Below are the code and all the weights of a small trained network. Each question names an input and a class and asks about switching units off, where a switched-off unit gives its printed mean instead of its output.

import numpy as np


def w(rows, s, z=0):
    codes = np.array(rows[::2]) - 128.0
    scale = np.full(codes.shape[1], s)
    scale[-1] = z or s
    return codes * scale


def f(y):
    return y / 2 * (1 + np.tanh(0.7978845608 * (y + 0.044715 * y**3)))


def log_softmax(a):
    a = a - a.max(-1, keepdims=True)
    return a - np.log(np.exp(a).sum(-1, keepdims=True))


def net(x, mask):
    res = np.array(x, float).reshape(1, 8) / 4 @ E
    y = f(res @ A[0][:, :-1].T + A[0][:, -1])
    res = res + np.where(mask, y, B[0][:, -1]) @ B[0][:, :-1]
    return log_softmax(res[-1] @ U[:, :-1].T + U[:, -1])


A, B = {}, {}
E = w([
[197,75,251,206,156,23,24,82,101],'x0',
[133,60,163,31,12,219,207,230,72],'x1',
[47,187,69,96,39,218,62,55,209],'x2',
[219,65,155,50,140,202,92,60,138],'x3',
[76,193,99,198,74,168,194,192,160],'x4',
[69,79,96,119,248,126,134,222,14],'x5',
[98,109,163,110,54,157,106,113,153],'x6',
[3,168,118,96,87,125,3,51,128],'x7',
],0.0065)
A[0] = w([
[71,101,127,121,211,140,67,109,31,253],'N0',
[167,116,83,117,163,150,182,159,71,223],'N1',
[166,89,145,137,51,85,108,122,225,197],'N2',
[74,151,94,81,50,181,100,37,226,176],'N3',
[41,131,135,160,105,110,139,130,147,141],'N4',
[180,105,208,149,187,79,48,82,82,167],'N5',
[114,131,180,128,182,63,32,85,107,182],'N6',
[195,138,76,139,254,99,128,156,93,185],'N7',
[15,212,95,178,38,80,150,177,157,180],'N8',
[219,98,178,192,173,59,146,117,147,173],'N9',
[105,104,147,81,144,138,56,92,161,108],'N10',
[171,76,138,106,95,170,185,193,71,123],'N11',
[161,67,130,75,62,206,151,173,46,162],'N12',
],0.0078,0.0055)
B[0] = w([
[30,73,103,83,166,70,98,190,143,225],'N0',
[99,109,64,135,115,91,185,171,169,207],'N1',
[195,218,159,152,100,162,137,64,101,189],'N2',
[146,212,39,56,39,239,59,16,156,254],'N3',
[85,200,189,177,191,197,53,145,58,161],'N4',
[144,24,192,136,110,27,48,114,160,228],'N5',
[104,28,129,151,146,72,16,87,98,214],'N6',
[99,112,80,149,185,30,213,86,204,216],'N7',
[65,208,151,194,195,212,83,198,2,233],'N8',
[203,159,160,230,117,50,219,78,102,216],'N9',
[84,72,45,92,76,87,83,119,202,164],'N10',
[178,92,140,80,120,170,189,189,87,207],'N11',
[143,66,159,29,50,189,156,206,150,231],'N12',
],0.0071,0.012)
U = w([
[64,15,167,135,174,44,17,98,154,3],'0',
[124,199,62,50,43,234,75,6,214,92],'1',
[176,38,138,53,62,209,220,236,104,248],'2',
[244,156,254,238,75,74,161,61,142,195],'3',
[111,135,19,166,223,92,250,151,199,61],'4',
[23,212,161,213,170,186,86,218,54,177],'5',
],0.0078,0.0046)

Each question gives the input, the list of numbers given to net, and the class t.
The units are the neurons (one row each of A and B). Each row of codes is followed by its name. A weight is (code - 128) times the scale printed after its matrix; where a second scale follows, it is the last column's (A, B and U).
mask holds one flag per neuron, in row order. A switched-off neuron (its flag False) gives its mean, the last column of its row in B, instead of its output. The means were averaged over made-up inputs and are rounded, as every weight is.
A unit's drop is (log p(t) with every unit on - log p(t) with that unit switched off) / (log p(t) with every unit on - log p(t) with every unit switched off).
The circuit of an input: a set's keep is (log p(t) with only the set's units on - log p(t) with every unit switched off) / (log p(t) with every unit on - log p(t) with every unit switched off). Starting from the 12 units with the biggest drops (on a tie, the unit counted first), units are removed one at a time, each time the one whose removal leaves the highest keep (on an exact tie, the one counted first), for as long as the keep stays at least 0.8.
circuit, biggest first: the units of the circuit, biggest drop first
unit that matters most: the unit with the biggest drop
top k neurons: the k neurons with the biggest drops, biggest first
drop when u is switched off: that unit's drop, to one decimal
input [-2,-1,-8,4,-2,-2,-1,-8], class 4: unit that matters most -> N7
input [8,1,5,-4,3,2,-1,-3], class 3: circuit, biggest first -> (N0 N9)
input [7,-6,1,-3,7,6,8,-6], class 3: top 2 neurons -> (N9 N10)
input [-6,-8,-8,-1,-5,-6,2,-1], class 3: top 2 neurons -> (N9 N0)
input [-3,8,6,-7,-3,6,2,4], class 5: top 2 neurons -> (N8 N4)
input [3,-7,1,5,5,-4,-1,1], class 3: top 4 neurons -> (N9 N5 N12 N0)
input [0,2,-6,-3,2,-7,0,5], class 5: top 3 neurons -> (N8 N5 N9)
input [-3,-3,-8,3,-1,0,3,-6], class 4: top 2 neurons -> (N7 N1)
input [-1,0,2,4,-6,0,-5,6], class 0: top 2 neurons -> (N6 N0)
input [1,3,3,-3,-2,-7,8,-8], class 1: top 2 neurons -> (N3 N2)
input [0,3,-5,-8,0,8,4,-8], class 4: top 3 neurons -> (N7 N1 N9)
input [-1,3,-5,0,5,-8,5,1], class 1: drop when N9 is switched off -> 0.1
input [2,-6,-2,-6,7,8,6,-6], class 4: drop when N1 is switched off -> 0.3
input [0,-1,1,-5,2,-6,-1,-3], class 5: drop when N8 is switched off -> 0.5
